[128 = 0]

[155 115 137 105  27 149 122 139 174 168 166 164 121 173 130 147  99 143
 109 129 159 168 147 134 174 128 135 141  98 154 156 135  95 126 200 134
 137 178 153 172 137  48 119  66  73 121 143 136  97 109 162 150 134 115
 153 121 131 170 147 123 135 127 120 106 121 164 138 170 157 105 132 118
 143 105 120 112 158 114 129 192 162 140 110 132 155  77 126 139 130 152
 134 127 159  95 127  80  95 132 142 109 200  73 198 125 107 134 115 150
 128 144 117  52 133  90 156 126 107 123 139 116 124 116 101  35 148 181
 112 135 121 114 124 135 129  68 198 132 161 127 182 160 137]
T
[140 122 140 117 103 148 131 134 177 151 165 147 150 152 120 143 134 130
 119 128 141 145 137 130 173 122 119 133 108 131 126 134 134 117 167 129
 137 167 164 160 132  84 124 108  85 105 136 149 118 140 142 126 127 117
 134 123 140 154 135 124 143 134 130 112 118 149 139 119 145  99 123 125
 126 138 131 120 132 126 110 164 120 157 109 132 138  93 125 134 116 152
 139 135 142 112 134 112 115 126 168 120 150  99 162 132 124 147 132 130
 142 127 131  89 145 104 158 122 133 152 137 108 118  79 116  79 136 138
 125 147 113 115 132 136 123 113 155 142 144 128 157 145 140]
T
[149 132 138 112  55 160 124 133 195 144 151 148 147 179 129 125 122 142
 118 119 196 129 131 154 174 137 128 125 107 135 130 122 140 132 142 130
 141 133 158 126 134  63 134  72  66 114 137 123 168 138 109 137 126 128
 134 122 119 144 149 114 136 139 129 110 108 151 136 167 193  92 150 126
 136 119 131 119 151 134 125 112 141 125 143 138 138 106 129 137 123 134
 130 116 155  89 133  86 110 129 145 125 155 102 155 140 103 160 103 130
 126 118 127  93 160 106 155 145 129 126 127 119 104 123 116  72 137 149
 130 143 112 111 135 142 135  84 164 134 137 129 190 155 141]
Z
[144 148 127 134 114 151 129 123 214 123 133 125 130 154 127 140 124 126
 126 121 179 112 119 124 138 119 103 124 108 105  68 125 159 142 145 131
 128 130 184 121 122  49 148  94  77 132 121 144 192 133 127 122 129 120
 115 135 156 128 136 111 155 151 109 104 107 142 128 123 189 125 129 132
 136 136 136 114 146 134 125 147 157 147 120 141 154 122 136 124 111 123
 156 141 127 113 140 142 122 116 176 129 131  90 119 157 124 152 107 131
 130 134 154  83 193 141 177 157 140 136 131 129 122 131 117 107 153 114
 154 155 117  95 145 141 134 133 150 130 127 128 166 136 127]
Z
[143 106 147 108  35 160 115 142 187 162 162 177 134 175 121 134 131 149
 108 119 181 160 150 131 180  96 135 144  98 143 152 136 100 103 167 122
 122 163 143 156 125  61 123  63  66 112 142 140 113 133 137 150 133 111
 151 123 112 163 152 119 129 117 117 120 123 156 142 169 160 104 140 129
 143 119 119 123 145 113 145 156 126 148 122 152 141  77 125 139 121 162
 128 125 153  93 126  67  96 131 150 124 169  81 196 123 107 162 106 137
 147 133 117  60 129  91 157 127 124 136 143 113 100 117 105  39 136 167
 111 135 127 130 126 139 124  63 192 127 163 134 189 160 129]
T
[134 134 128 125 132 147 132 128 181 148 145 127 140 129 122 151 140 117
 112 126 134 135 139 136 126 117  59 108 117 111  73 142 143 117 144 126
 130 164 186 151 123 104 123 133 111 134 118 149 157 112 151 113 131 139
 127 129 160 143 127 123 155 147 131 144 116 141 134  80 126 126 130 141
 104 155 140 110 118 141 124 165 124 177 101 126 145 117 135 130 109 132
 157 131 137 110 133 147 114 121 200 115 121 105 134 129 128 145 152 105
 149 150 143 109 171 116 179 126 120 138 134 141 127 133 124 122 166  88
 143 149 133 123 135 130 124 131 141 144 136 126 139 131 124]
T
[150 123 143 120  80 158 123 140 184 149 147 149 116 155 127 140 141 173
 115 124 145 153 122  95 156 122 128 130 113 144 111 133 133 112 193 121
 135 175 140 165 134  77 124  89  90 132 147 145  82 142 139 127 128 118
 148 116 141 151 134 131 136 137 120 114 117 155 138 177 147 106 133 130
 135 128 130 112 137 130 133 208 120 156  87 132 154  84 109 131 138 149
 138 137 144 102 124 113 103 124 188 115 167  72 185 128 119 171 130 152
 144 148 128  41 149 115 157 121 124 131 145 129 126 142 119  68 146 154
 108 146 126 124 125 141 126 112 186 131 152 123 169 164 130]
T
[167 100 161  94  11 161 119 150 159 181 156 181 129 166 127 143 134 143
 110 117 166 182 124 134 203 133 151 151 100 168 180 139  63 119 206 118
 150 170 144 183 137  33 134  23  71 114 152 144  68 131 143 169 136 106
 167 114 109 179 145 125 126 116 114  98 114 164 144 203 159  80 139 122
 154  85 121 118 174 111 142 200 125 139 112 147 150  62 121 131 145 160
 101 133 161  98 126  46  71 125 137 111 194  47 216 122  89 178 102 158
 119 145 109  20  99  68 161 119 119 133 143 115 119 104  86   4 141 219
 100 125 120  87 127 141 121  51 224 125 185 126 212 174 142]
T
[159 141 143 110  64 153 125 137 212 154 120 146 135 182 158 134 123 139
 121 121 209 145 139 146 181 122 116 127 102 134 120 123 129 133 139 135
 149 135 152 118 131  16 114  44  68 119 135 125 217 124 108 135 128 100
 124 122 122 161 144 109 148 133 119 117 115 148 135 119 202 114 134 122
 160 121 128 131 165 117 129  96 146 137 183 140 229 100 139 127  97 143
 134 141 149  95 129  85 100 105 165 124 140  76 147 154 104 158 100 116
 120 132 136  89 177 103 181 150 122 137 140 122 102 118  97  54 152 149
 142 141 103  97 141 146 133  87 165 121 148 129 204 145 144]
Z
[150 118 161 100  19 163 123 164 170 149 150 175 129 184 123 129 120 157
 115 113 198 153 149 124 204 125 152 151  99 161 144 119  72 125 206 139
 154 150 133 143 136   4 113  18  73 110 153 113 119 142 100 137 138  80
 153 118 101 167 142 124 129 120 107  96 112 159 145 210 194 115 141 119
 183  82 120 130 180 111 168 180 144 131 140 149 158  89 124 127 132 155
  95 125 158 100 122  53  86 117 161 129 182  51 212 144  95 174  95 164
 116 143 128  23 126  86 183 132 118 134 145 119 101 111  88   4 160 192
 106 141 118  74 126 150 133  61 205 112 154 124 218 173 151]
T
[156 135 129 114  96 154 127 136 183 169 160 145 119 138 122 152 137 121
 127 126 133 142 122 125 144 126  98 125 114 127  98 135 129 129 177 123
 138 162 181 161 123  59 122 111  95 139 121 154 130 125 152 147 124 122
 120 118 155 169 127 124 146 151 125 104 104 157 136 113 149 124 131  90
 135 131 129 108 135 131 131 222 125 160  94 104 163  71 134 127 113 140
 152 144 159 117 146 133 104 122 162 111 146  71 149 128 130 158 110 154
 138 150  93  49 178 105 162 138 123 136 135 125 136 140 113  77 157 122
 146 142 131 100 122 140 130 110 173 149 158 106 167 121 126]
T
[148 119 145 118  66 157 121 129 169 153 158 158 119 155 128 154 141 157
 109 126 141 157 145 113 161 136 129 139 106 149 120 128 118 127 181 125
 135 164 150 149 142  78 126  87  77 126 142 137  84 135 147 154 129 118
 150 117 134 142 145 118 137 135 115  99 114 158 137 176 159 108 130 122
 139 116 127 108 144 119 126 207 129 144  89 133 162  76 125 129 141 161
 137 140 140 114 135 101 105 141 150 114 172  78 181 126 117 157 107 163
 125 149 140  40 141  91 151 132 122 126 135 131 128 134 117  61 159 171
 125 136 127  94 119 152 117 113 183 141 154 132 185 162 134]
T
[133 136 134 125  83 149 124 134 231 122 135 119 145 165 125 126 125 136
 115 123 210 119 130 147 163 118 114 113 117 108  97 118 146 125 120 131
 136 131 162 111 124  48 115  75  75 128 135 125 211 126  92 121 127 128
 125 137 125 145 144 114 156 145 120 132 127 120 136 136 190 121 133 131
 136 136 133 138 154 119 121  79 153 146 145 136 143 125 135 129 104 129
 150 123 150  90 123 112 120 120 179 135 130 121 142 167 120 155 116  99
 133 114 128  98 202 131 184 146 142 142 131 119 116 131 129  93 140 113
 138 156 115 130 143 134 132 119 133 125 113 131 164 139 132]
Z
[140 110 142  95  73 157 122 144 185 153 156 155 122 154 122 142 134 150
 111 130 154 150 133 125 159 123 128 134  99 133 135 138 111 103 195 127
 141 169 149 154 135  60 123  87  86 119 143 150  96 131 140 142 134 115
 145 117 138 167 134 124 134 124 120 114 116 165 137 163 149 105 139 130
 149 117 127 113 143 121 139 209 124 159  89 129 152  85 116 134 126 149
 139 134 151 102 130 100 100 124 187 115 177  65 188 126 118 172 115 158
 141 150 122  39 147 101 169 124 126 121 142 132 125 127  93  60 164 161
 118 139 129 110 121 152 112 101 173 138 164 130 180 160 137]
T
[144 120 147 114  88 149 120 143 170 153 157 153 119 145 111 151 135 137
 116 120 141 160 131 121 158 124 123 135  97 142 130 139 104 103 192 121
 148 179 154 165 137  69 123  92  96 132 131 149  95 126 145 148 145 128
 144 120 127 173 135 122 136 136 132 126 114 153 146 146 139  97 132 126
 135 122 118 122 142 123 137 199 125 161 110 136 149  87 128 128 129 152
 139 134 141 102 132 111 103 122 184 114 149  69 181 127 113 155 128 153
 137 145 114  64 139 104 165 121 131 133 146 129 124 135  98  59 153 149
 121 144 135 103 118 136 121  96 177 137 154 125 164 152 128]
T
[150 127 141 109  70 158 132 143 195 161 158 161 115 166 127 145 131 137
 124 124 162 138 131 106 156  90 116 130 108 144  97 124 110 127 190 122
 137 154 140 144 130  56 140  82  75 127 122 137 103 143 144 139 120 117
 136 125 140 152 139 117 141 147 114  95 112 161 137 181 169 108 123 129
 142 121 121 104 145 116 134 216 125 140  98 130 168  94 125 143 134 139
 131 124 144 108 126 117 111 129 166 119 176  62 166 133 116 163 109 173
 127 137 128  43 153 117 168 141 121 134 132 122 117 127 115  58 163 164
 136 142 130  89 130 143 125 108 188 143 126 129 187 159 134]
T
[152 120 153 104  61 157 129 141 185 147 159 155 117 171 128 144 134 142
 112 119 167 149 143 113 171 129 126 132  95 145 110 135 112 116 177 123
 144 173 150 157 132  61 122  86  80 119 158 141  94 136 141 149 134 114
 153 120 129 159 137 124 138 137 118  98 117 150 136 178 165 104 140 134
 142 121 126 106 143 116 122 193 129 147 102 154 154  85 124 132 135 143
 137 133 149  93 127 105 102 121 160 124 162  74 193 136 117 175 121 142
 138 133 120  35 149 120 167 126 121 126 142 121  96 135 117  62 146 165
 113 138 125 109 122 143 130 100 186 136 149 123 186 161 130]
T
[143 111 149 119  92 127 129 133 125 155 138 152 117 127 120 130 132 136
 118 116 122 158 132 128 157 122 121 136 114 151 152 146  80 124 191 128
 145 129 135 163 132  81 123  80 119 126 131 126  97 134 129 144 132 111
 137 120 136 167 126 132 121 127 129 122 119 137 142 148 125  94 140 125
 147  96 133 141 149 119 161 190 120 117 130 140 149 102 120 123 125 152
 106 130 151 114 125  99 101 123 161 124 150  77 169 117 112 149 133 153
 124 140 121  87 108  85 153 118 118 134 137 125 126 121  98  69 148 153
 108 132 131 107 133 137 124 100 166 114 149 135 167 155 143]
T
[151 124 159 109  65 157 124 141 170 154 140 169 123 164 125 143 137 142
 108 127 159 156 137 135 165 124 132 147 101 154 124 130 112 119 192 125
 145 151 145 152 130  42 121  71  90 121 134 131 116 130 135 156 136 117
 149 116 129 161 145 127 136 127 113  98 106 164 132 146 164 115 140 124
 147 112 129 116 150 124 152 199 129 139 119 135 150  84 125 126 112 152
 124 138 130  99 126 104 104 138 169 111 168  65 177 132 111 155 108 159
 119 141 125  50 145 102 202 131 123 104 132 127 126 123 103  46 154 165
 125 144 121  79 124 145 135  97 190 137 160 123 179 146 123]
T
